Below are the code and all the weights of a small trained network. Each question names an input and a class and asks about switching units off, where a switched-off unit gives its printed mean instead of its output.

import numpy as np


def w(rows, s, z=0):
    codes = np.array(rows[::2]) - 128.0
    scale = np.full(codes.shape[1], s)
    scale[-1] = z or s
    return codes * scale


def f(y):
    return y / 2 * (1 + np.tanh(0.7978845608 * (y + 0.044715 * y**3)))


def log_softmax(a):
    a = a - a.max(-1, keepdims=True)
    return a - np.log(np.exp(a).sum(-1, keepdims=True))


def net(x, mask):
    res = np.array(x, float).reshape(1, 5) / 4 @ E
    y = f(res @ A[0][:, :-1].T + A[0][:, -1])
    res = res + np.where(mask, y, B[0][:, -1]) @ B[0][:, :-1]
    return log_softmax(res[-1] @ U[:, :-1].T + U[:, -1])


A, B = {}, {}
E = w([
[78,226,120,124,143,31,137],'x0',
[174,193,109,166,154,168,60],'x1',
[61,147,154,2,130,165,93],'x2',
[128,162,211,114,145,190,180],'x3',
[136,86,102,48,59,119,125],'x4',
],0.0073)
A[0] = w([
[217,101,78,177,119,168,69,203],'N0',
[92,174,149,52,114,162,72,207],'N1',
[144,99,164,87,65,175,110,223],'N2',
[148,85,194,99,124,149,173,224],'N3',
[98,92,116,109,1,89,148,192],'N4',
[124,117,119,120,74,49,122,181],'N5',
[98,173,126,85,122,145,100,96],'N6',
[59,166,140,161,146,111,39,204],'N7',
[165,157,186,213,192,159,128,255],'N8',
[116,142,110,150,134,30,151,181],'N9',
],0.0087,0.0044)
B[0] = w([
[164,176,147,174,166,125,59,219],'N0',
[100,132,145,77,148,88,43,216],'N1',
[79,140,186,69,81,2,97,207],'N2',
[106,45,206,84,38,68,152,213],'N3',
[72,95,201,127,64,125,168,221],'N4',
[75,53,173,115,61,108,186,196],'N5',
[176,170,85,53,163,85,85,149],'N6',
[118,128,171,113,90,87,99,197],'N7',
[127,106,154,177,25,131,145,255],'N8',
[85,99,165,130,50,103,157,214],'N9',
],0.0073,0.0069)
U = w([
[31,113,235,117,35,90,176,187],'0',
[109,190,107,76,210,141,200,55],'1',
[254,158,106,215,137,157,105,157],'2',
[143,142,62,73,217,177,205,4],'3',
[122,97,50,82,176,140,170,77],'4',
[132,168,148,58,189,85,38,114],'5',
],0.0075,0.0044)

Each question gives the input, the list of numbers given to net, and the class t.
The units are the neurons (one row each of A and B). Each row of codes is followed by its name. A weight is (code - 128) times the scale printed after its matrix; where a second scale follows, it is the last column's (A, B and U).
mask holds one flag per neuron, in row order. A switched-off neuron (its flag False) gives its mean, the last column of its row in B, instead of its output. The means were averaged over made-up inputs and are rounded, as every weight is.
A unit's drop is (log p(t) with every unit on - log p(t) with that unit switched off) / (log p(t) with every unit on - log p(t) with every unit switched off).
The circuit of an input: a set's keep is (log p(t) with only the set's units on - log p(t) with every unit switched off) / (log p(t) with every unit on - log p(t) with every unit switched off). Starting from all 10 units, units are removed one at a time, each time the one whose removal leaves the highest keep (on an exact tie, the one counted first), for as long as the keep stays at least 0.8.
circuit, biggest first: the units of the circuit, biggest drop first
unit that matters most: the unit with the biggest drop
k most important neurons: the k neurons with the biggest drops, biggest first
drop of u: that unit's drop, to one decimal
input [1,3,4,-7,2], class 5: circuit, biggest first => N8, N3
input [6,6,-3,2,1], class 2: circuit, biggest first => N3, N2
input [-4,-6,-7,-5,-5], class 2: circuit, biggest first => N2, N0
input [1,-2,-8,-3,-3], class 2: 4 most important neurons => N3, N2, N4, N0
input [8,8,2,0,-3], class 5: circuit, biggest first => N4, N6
input [-4,-3,-8,-8,-5], class 2: unit that matters most => N0
input [-3,1,-4,-4,3], class 2: 2 most important neurons => N0, N3
input [-6,7,0,-8,7], class 5: drop of N2 => 0.4
input [8,0,4,6,-4], class 5: drop of N4 => 0.3
input [0,5,6,-5,2], class 5: drop of N6 => 0.0
input [1,6,-1,-5,-4], class 2: drop of N2 => 0.1
